Below are the code and all the weights of a small trained network. Each question names an input and a class and asks about switching units off, where a switched-off unit gives its printed mean instead of its output.

import numpy as np


def w(rows, s, z=0):
    codes = np.array(rows[::2]) - 128.0
    scale = np.full(codes.shape[1], s)
    scale[-1] = z or s
    return codes * scale


def f(y):
    return y / 2 * (1 + np.tanh(0.7978845608 * (y + 0.044715 * y**3)))


def log_softmax(a):
    a = a - a.max(-1, keepdims=True)
    return a - np.log(np.exp(a).sum(-1, keepdims=True))


def net(x, mask):
    res = np.array(x, float).reshape(1, 6) / 4 @ E
    y = f(res @ A[0][:, :-1].T + A[0][:, -1])
    res = res + np.where(mask, y, B[0][:, -1]) @ B[0][:, :-1]
    return log_softmax(res[-1] @ U[:, :-1].T + U[:, -1])


A, B = {}, {}
E = w([
[69,130,231,164,181,133,52,174,226],'x0',
[100,173,85,34,172,185,41,164,93],'x1',
[164,92,69,224,66,255,35,153,66],'x2',
[177,165,56,100,159,197,141,168,229],'x3',
[222,96,204,86,117,196,141,148,155],'x4',
[113,207,86,180,42,75,122,58,164],'x5',
],0.0097)
A[0] = w([
[175,145,140,142,130,126,124,141,218,172],'neuron 0',
[55,235,92,29,213,47,92,91,247,108],'neuron 1',
[91,120,88,118,151,167,50,119,36,178],'neuron 2',
[120,44,159,36,245,140,163,171,181,230],'neuron 3',
[93,75,142,169,111,100,76,182,254,170],'neuron 4',
[182,112,58,124,99,171,104,146,55,196],'neuron 5',
[35,129,150,117,127,48,37,38,52,190],'neuron 6',
[196,113,153,186,93,134,165,128,229,251],'neuron 7',
[115,156,32,188,132,199,54,165,76,154],'neuron 8',
[175,69,125,77,40,69,178,22,100,175],'neuron 9',
[25,158,117,246,113,8,198,43,118,213],'neuron 10',
],0.0073,0.0026)
B[0] = w([
[85,198,180,163,125,127,109,102,183,171],'neuron 0',
[65,239,70,49,102,81,113,226,213,235],'neuron 1',
[120,130,123,170,127,120,35,204,82,192],'neuron 2',
[214,112,191,71,195,184,163,211,91,228],'neuron 3',
[121,150,195,141,99,197,131,90,176,191],'neuron 4',
[200,144,93,115,80,144,76,105,82,202],'neuron 5',
[40,139,189,154,73,86,133,176,81,219],'neuron 6',
[163,159,159,179,160,165,135,35,165,199],'neuron 7',
[171,58,88,113,67,164,15,138,153,223],'neuron 8',
[162,146,118,123,100,115,193,74,65,205],'neuron 9',
[131,2,111,160,97,8,185,129,173,254],'neuron 10',
],0.0083,0.013)
U = w([
[171,165,90,104,72,163,201,35,34,101],'0',
[109,213,75,52,180,145,147,175,199,44],'1',
[167,74,213,74,254,175,171,209,69,127],'2',
[155,43,35,149,90,208,21,131,99,164],'3',
[63,121,121,118,80,64,140,184,181,18],'4',
[118,132,224,233,140,203,133,56,223,132],'5',
[51,82,168,188,107,120,68,154,2,116],'6',
[148,2,91,184,118,52,222,68,140,249],'7',
],0.0082,0.0015)

Each question gives the input, the list of numbers given to net, and the class t.
The units are the neurons (one row each of A and B). Each row of codes is followed by its name. A weight is (code - 128) times the scale printed after its matrix; where a second scale follows, it is the last column's (A, B and U).
mask holds one flag per neuron, in row order. A switched-off neuron (its flag False) gives its mean, the last column of its row in B, instead of its output. The means were averaged over made-up inputs and are rounded, as every weight is.
A unit's drop is (log p(t) with every unit on - log p(t) with that unit switched off) / (log p(t) with every unit on - log p(t) with every unit switched off).
The circuit of an input: a set's keep is (log p(t) with only the set's units on - log p(t) with every unit switched off) / (log p(t) with every unit on - log p(t) with every unit switched off). Starting from all 11 units, units are removed one at a time, each time the one whose removal leaves the highest keep (on an exact tie, the one counted first), for as long as the keep stays at least 0.8.
units of the circuit, in order: the units of the circuit, biggest drop first
top k neurons: the k neurons with the biggest drops, biggest first
drop when u is switched off: that unit's drop, to one decimal
input [8,8,-8,2,6,-3], class 1: units of the circuit, in order => (neuron 1)
input [4,-4,-2,6,-5,0], class 1: top 2 neurons => (neuron 1; neuron 6)
input [2,-7,-5,5,-5,-4], class 1: units of the circuit, in order => (neuron 1; neuron 3)
input [0,-7,-6,6,2,-1], class 5: top 2 neurons => (neuron 7; neuron 0)
input [-6,1,-2,2,-3,-4], class 0: units of the circuit, in order => (neuron 10; neuron 1)
input [-2,-5,0,-3,6,-3], class 0: top 2 neurons => (neuron 10; neuron 9)
input [8,7,-4,-4,5,8], class 1: top 2 neurons => (neuron 1; neuron 10)
input [5,-3,3,-6,2,-1], class 5: units of the circuit, in order => (neuron 4; neuron 2)
input [7,-2,-6,-6,2,-2], class 2: top 2 neurons => (neuron 3; neuron 8)
input [5,1,3,2,-1,3], class 5: top 2 neurons => (neuron 4; neuron 5)
input [2,-1,-2,-3,2,3], class 7: units of the circuit, in order => (neuron 1; neuron 10)
input [-5,8,0,7,5,5], class 3: top 2 neurons => (neuron 8; neuron 5)
input [5,4,-4,-1,-2,0], class 1: top 2 neurons => (neuron 1; neuron 10)
input [7,-2,2,-8,-7,6], class 7: top 2 neurons => (neuron 10; neuron 1)
input [-2,-5,-1,5,4,-1], class 5: units of the circuit, in order => (neuron 7)
input [-5,3,-5,7,7,-1], class 2: top 2 neurons => (neuron 3; neuron 8)
input [-3,-1,4,-8,-2,7], class 7: drop when neuron 10 is switched off => 2.8
input [5,-6,-7,6,1,-1], class 1: drop when neuron 8 is switched off => 0.0
input [3,-4,4,4,-3,-7], class 5: drop when neuron 10 is switched off => -0.1
input [-7,-5,5,3,5,0], class 0: units of the circuit, in order => (neuron 9)
